Below are the code and all the weights of a small trained network. Each question names an input and a class and asks about switching units off, where a switched-off unit gives its printed mean instead of its output.

import numpy as np


def w(rows, s, z=0):
    codes = np.array(rows[::2]) - 128.0
    scale = np.full(codes.shape[1], s)
    scale[-1] = z or s
    return codes * scale


def norm(h):
    return h / np.sqrt((h * h).mean(-1, keepdims=True) + 1e-5)


def f(y):
    return np.maximum(y, 0)


def log_softmax(a):
    a = a - a.max(-1, keepdims=True)
    return a - np.log(np.exp(a).sum(-1, keepdims=True))


def net(x, mask):
    res = np.array(x, float).reshape(1, 5) / 4 @ E
    u = 0
    for l in range(2):
        y = f(norm(res) @ A[l][:, :-1].T + A[l][:, -1])
        res = res + np.where(mask[u : u + 12], y, B[l][:, -1]) @ B[l][:, :-1]
        u += 12
    return log_softmax(norm(res)[-1] @ U[:, :-1].T + U[:, -1])


A, B = {}, {}
E = w([
[57,253,230],'x0',
[45,194,82],'x1',
[236,134,98],'x2',
[108,75,233],'x3',
[95,200,227],'x4',
],0.0039)
A[0] = w([
[238,80,192,76],'0.n1',
[55,182,129,155],'0.n2',
[213,149,107,120],'0.n3',
[83,160,160,116],'0.n4',
[126,82,35,201],'0.n5',
[175,130,35,185],'0.n6',
[62,224,182,144],'0.n7',
[89,82,103,40],'0.n8',
[112,21,145,33],'0.n9',
[61,135,109,159],'0.n10',
[94,129,120,70],'0.n11',
[250,206,157,251],'0.n12',
],0.014,0.0026)
B[0] = w([
[253,89,78,198],'0.n1',
[90,38,130,207],'0.n2',
[177,151,52,187],'0.n3',
[82,126,137,186],'0.n4',
[96,214,134,221],'0.n5',
[73,211,60,223],'0.n6',
[39,28,177,254],'0.n7',
[95,170,162,150],'0.n8',
[179,187,222,172],'0.n9',
[77,95,81,174],'0.n10',
[128,106,116,141],'0.n11',
[19,84,45,234],'0.n12',
],0.017,0.0088)
A[1] = w([
[202,84,96,83],'1.n1',
[185,177,162,54],'1.n2',
[178,107,167,71],'1.n3',
[155,106,178,47],'1.n4',
[132,132,133,77],'1.n5',
[54,61,255,131],'1.n6',
[47,127,75,133],'1.n7',
[183,246,159,135],'1.n8',
[169,93,190,2],'1.n9',
[98,122,161,122],'1.n10',
[210,56,134,42],'1.n11',
[169,148,147,26],'1.n12',
],0.0084,0.0028)
B[1] = w([
[104,52,79,148],'1.n1',
[88,76,156,143],'1.n2',
[155,79,116,136],'1.n3',
[184,99,135,132],'1.n4',
[144,128,112,128],'1.n5',
[241,207,247,253],'1.n6',
[102,87,158,249],'1.n7',
[197,108,242,187],'1.n8',
[182,76,138,133],'1.n9',
[137,132,150,161],'1.n10',
[53,63,34,143],'1.n11',
[89,99,141,133],'1.n12',
],0.013,0.0058)
U = w([
[82,185,41,115],'0',
[212,154,43,141],'1',
[178,137,135,4],'2',
[115,254,78,88],'3',
[62,64,163,177],'4',
[137,202,186,141],'5',
[238,74,130,110],'6',
],0.016,0.013)

Each question gives the input, the list of numbers given to net, and the class t.
The units are the neurons (one row each of A and B). Each row of codes is followed by its name. A weight is (code - 128) times the scale printed after its matrix; where a second scale follows, it is the last column's (A, B and U).
mask holds one flag per neuron, layer by layer. A switched-off neuron (its flag False) gives its mean, the last column of its row in B, instead of its output. The means were averaged over made-up inputs and are rounded, as every weight is.
A unit's drop is (log p(t) with every unit on - log p(t) with that unit switched off) / (log p(t) with every unit on - log p(t) with every unit switched off).
The circuit of an input: a set's keep is (log p(t) with only the set's units on - log p(t) with every unit switched off) / (log p(t) with every unit on - log p(t) with every unit switched off). Starting from the 12 units with the biggest drops (on a tie, the unit counted first), units are removed one at a time, each time the one whose removal leaves the highest keep (on an exact tie, the one counted first), for as long as the keep stays at least 0.8.
units of the circuit, in order: the units of the circuit, biggest drop first
top k neurons: the k neurons with the biggest drops, biggest first
k most important neurons of layer l: the k neurons of layer l with the biggest drops, biggest first
drop of u: that unit's drop, to one decimal
input [8,1,8,0,-8], class 1: units of the circuit, in order -> 0.n3
input [0,-5,-6,4,6], class 5: units of the circuit, in order -> 1.n6, 0.n12
input [-4,-2,-7,-2,6], class 5: units of the circuit, in order -> 0.n12, 0.n9
input [-7,-4,6,-2,-2], class 1: 2 most important neurons of layer 0 -> 0.n1, 0.n7
input [1,-5,-1,0,-3], class 6: top 2 neurons -> 0.n9, 0.n1
input [-1,-4,5,-5,2], class 0: top 3 neurons -> 0.n12, 0.n6, 1.n6
input [-6,-7,-6,3,-8], class 5: top 2 neurons -> 0.n9, 0.n5
input [-7,2,1,0,6], class 1: top 2 neurons -> 0.n7, 0.n1
input [-4,7,1,-5,-8], class 3: drop of 0.n12 -> 0.1
input [2,-3,5,-5,-2], class 0: drop of 0.n7 -> -0.1
input [-2,-5,1,-7,5], class 0: drop of 0.n6 -> 0.1
input [-7,6,6,6,2], class 1: top 2 neurons -> 0.n1, 0.n7
